Below is a small trained network, with its code and all its weights. Each question gives an input and a class and asks what happens when units are switched off, that is, made to give their printed mean instead of their output.

import numpy as np


def w(rows, s, z=0):
    codes = np.array(rows[::2]) - 128.0
    scale = np.full(codes.shape[1], s)
    scale[-1] = z or s
    return codes * scale


def f(y):
    return np.maximum(y, 0)


def log_softmax(a):
    a = a - a.max(-1, keepdims=True)
    return a - np.log(np.exp(a).sum(-1, keepdims=True))


def net(x, mask):
    res = np.array(x, float).reshape(1, 4) / 4 @ E
    y = f(res @ A[0][:, :-1].T + A[0][:, -1])
    res = res + np.where(mask, y, B[0][:, -1]) @ B[0][:, :-1]
    return log_softmax(res[-1] @ U[:, :-1].T + U[:, -1])


A, B = {}, {}
E = w([
[190,119,27,55,135,213,95,66,117,30],'x0',
[110,91,78,164,90,67,225,68,230,66],'x1',
[97,156,109,182,254,123,176,17,49,125],'x2',
[79,61,42,183,34,163,127,118,41,173],'x3',
],0.0092)
A[0] = w([
[117,122,91,153,106,74,203,73,212,94,145],'N1',
[130,153,136,154,163,132,148,87,118,160,19],'N2',
[173,210,191,87,199,60,81,109,199,88,30],'N3',
[85,169,91,107,207,124,150,53,83,95,75],'N4',
[153,147,160,128,146,203,56,147,53,154,124],'N5',
[133,223,164,86,161,161,55,176,28,157,118],'N6',
[97,119,98,160,113,143,174,133,140,101,90],'N7',
[144,163,169,123,170,144,69,193,54,165,101],'N8',
[108,86,85,129,110,81,199,119,164,109,78],'N9',
[164,98,143,61,9,144,84,210,224,122,32],'N10',
[45,185,188,216,146,66,155,176,139,194,77],'N11',
[73,116,84,164,104,81,208,106,226,60,117],'N12',
[187,234,175,102,201,64,152,157,177,89,47],'N13',
[148,102,138,133,149,109,171,130,172,97,97],'N14',
[101,121,218,177,123,96,155,143,117,153,62],'N15',
[78,153,132,169,216,126,157,38,67,133,71],'N16',
[163,189,202,79,201,104,147,142,203,75,31],'N17',
[73,35,29,203,36,116,113,113,35,196,3],'N18',
[122,162,119,175,211,118,167,62,87,139,45],'N19',
[70,140,192,177,129,57,172,176,133,204,59],'N20',
[208,136,24,39,151,217,90,79,112,2,62],'N21',
[105,117,92,190,110,78,150,81,212,73,106],'N22',
],0.0082,0.003)
B[0] = w([
[148,172,89,78,175,130,124,132,135,223,214],'N1',
[155,82,134,128,127,129,85,140,126,115,152],'N2',
[55,114,110,132,130,192,188,120,65,97,221],'N3',
[178,97,183,123,109,97,92,192,105,113,197],'N4',
[155,179,71,90,175,148,159,99,132,191,204],'N5',
[145,185,39,74,190,119,119,120,158,229,222],'N6',
[126,134,129,114,153,154,134,134,119,154,155],'N7',
[148,135,47,105,162,118,158,119,155,187,199],'N8',
[148,153,83,118,185,149,117,131,123,179,181],'N9',
[183,28,223,63,182,88,30,194,82,80,236],'N10',
[152,159,173,180,37,61,123,65,186,113,216],'N11',
[162,177,77,93,179,115,147,142,130,190,221],'N12',
[46,116,116,139,123,207,186,127,78,69,219],'N13',
[109,147,89,108,131,140,117,137,110,166,164],'N14',
[167,160,156,186,74,109,158,97,168,113,180],'N15',
[174,59,191,73,162,88,75,208,124,70,208],'N16',
[63,132,101,150,127,188,173,142,88,79,221],'N17',
[4,95,124,145,146,229,211,118,61,58,231],'N18',
[168,59,171,84,143,101,53,183,84,106,192],'N19',
[142,150,163,175,64,75,127,90,188,101,210],'N20',
[156,168,168,254,8,50,122,15,213,82,250],'N21',
[141,165,63,99,173,126,113,132,139,193,200],'N22',
],0.0083,0.014)
U = w([
[158,190,57,80,171,145,131,116,139,235,254],'0',
[156,165,180,203,42,104,122,39,186,105,100],'1',
[177,34,214,73,148,123,62,217,94,98,100],'2',
[2,115,119,140,125,232,187,114,65,84,88],'3',
],0.012,0.00088)

Each question gives the input, the list of numbers given to net, and the class t.
The units are the neurons (one row each of A and B). Each row of codes is followed by its name. A weight is (code - 128) times the scale printed after its matrix; where a second scale follows, it is the last column's (A, B and U).
mask holds one flag per neuron, in row order. A switched-off neuron (its flag False) gives its mean, the last column of its row in B, instead of its output. The means were averaged over made-up inputs and are rounded, as every weight is.
A unit's drop is (log p(t) with every unit on - log p(t) with that unit switched off) / (log p(t) with every unit on - log p(t) with every unit switched off).
The circuit of an input: a set's keep is (log p(t) with only the set's units on - log p(t) with every unit switched off) / (log p(t) with every unit on - log p(t) with every unit switched off). Starting from the 12 units with the biggest drops (on a tie, the unit counted first), units are removed one at a time, each time the one whose removal leaves the highest keep (on an exact tie, the one counted first), for as long as the keep stays at least 0.8.
circuit, biggest first: the units of the circuit, biggest drop first
top k neurons: the k neurons with the biggest drops, biggest first
drop when u is switched off: that unit's drop, to one decimal
input [8,2,-7,5], class 1: circuit, biggest first	(N21)
input [0,-3,7,-8], class 3: top 4 neurons	(N13 N3 N17 N10)
input [-6,2,7,-7], class 2: top 2 neurons	(N16 N19)
input [6,0,3,-7], class 3: top 4 neurons	(N3 N13 N17 N11)
input [-7,-3,-6,-6], class 1: top 2 neurons	(N11 N20)
input [6,3,3,-8], class 3: top 3 neurons	(N3 N13 N17)
input [6,2,8,-1], class 2: top 3 neurons	(N16 N19 N4)
input [-5,4,6,2], class 2: top 2 neurons	(N21 N16)
input [-7,-5,6,4], class 1: top 3 neurons	(N11 N10 N20)
input [6,5,1,2], class 1: top 2 neurons	(N21 N6)
input [3,2,-6,6], class 2: top 4 neurons	(N10 N13 N3 N17)
input [-8,4,7,2], class 1: top 3 neurons	(N11 N20 N10)
input [-3,4,7,-3], class 2: drop when N16 is switched off	0.1
input [2,5,-4,5], class 0: circuit, biggest first	(N12)
input [4,1,5,-6], class 3: drop when N17 is switched off	0.7
input [0,-6,7,-7], class 2: drop when N18 is switched off	1.0
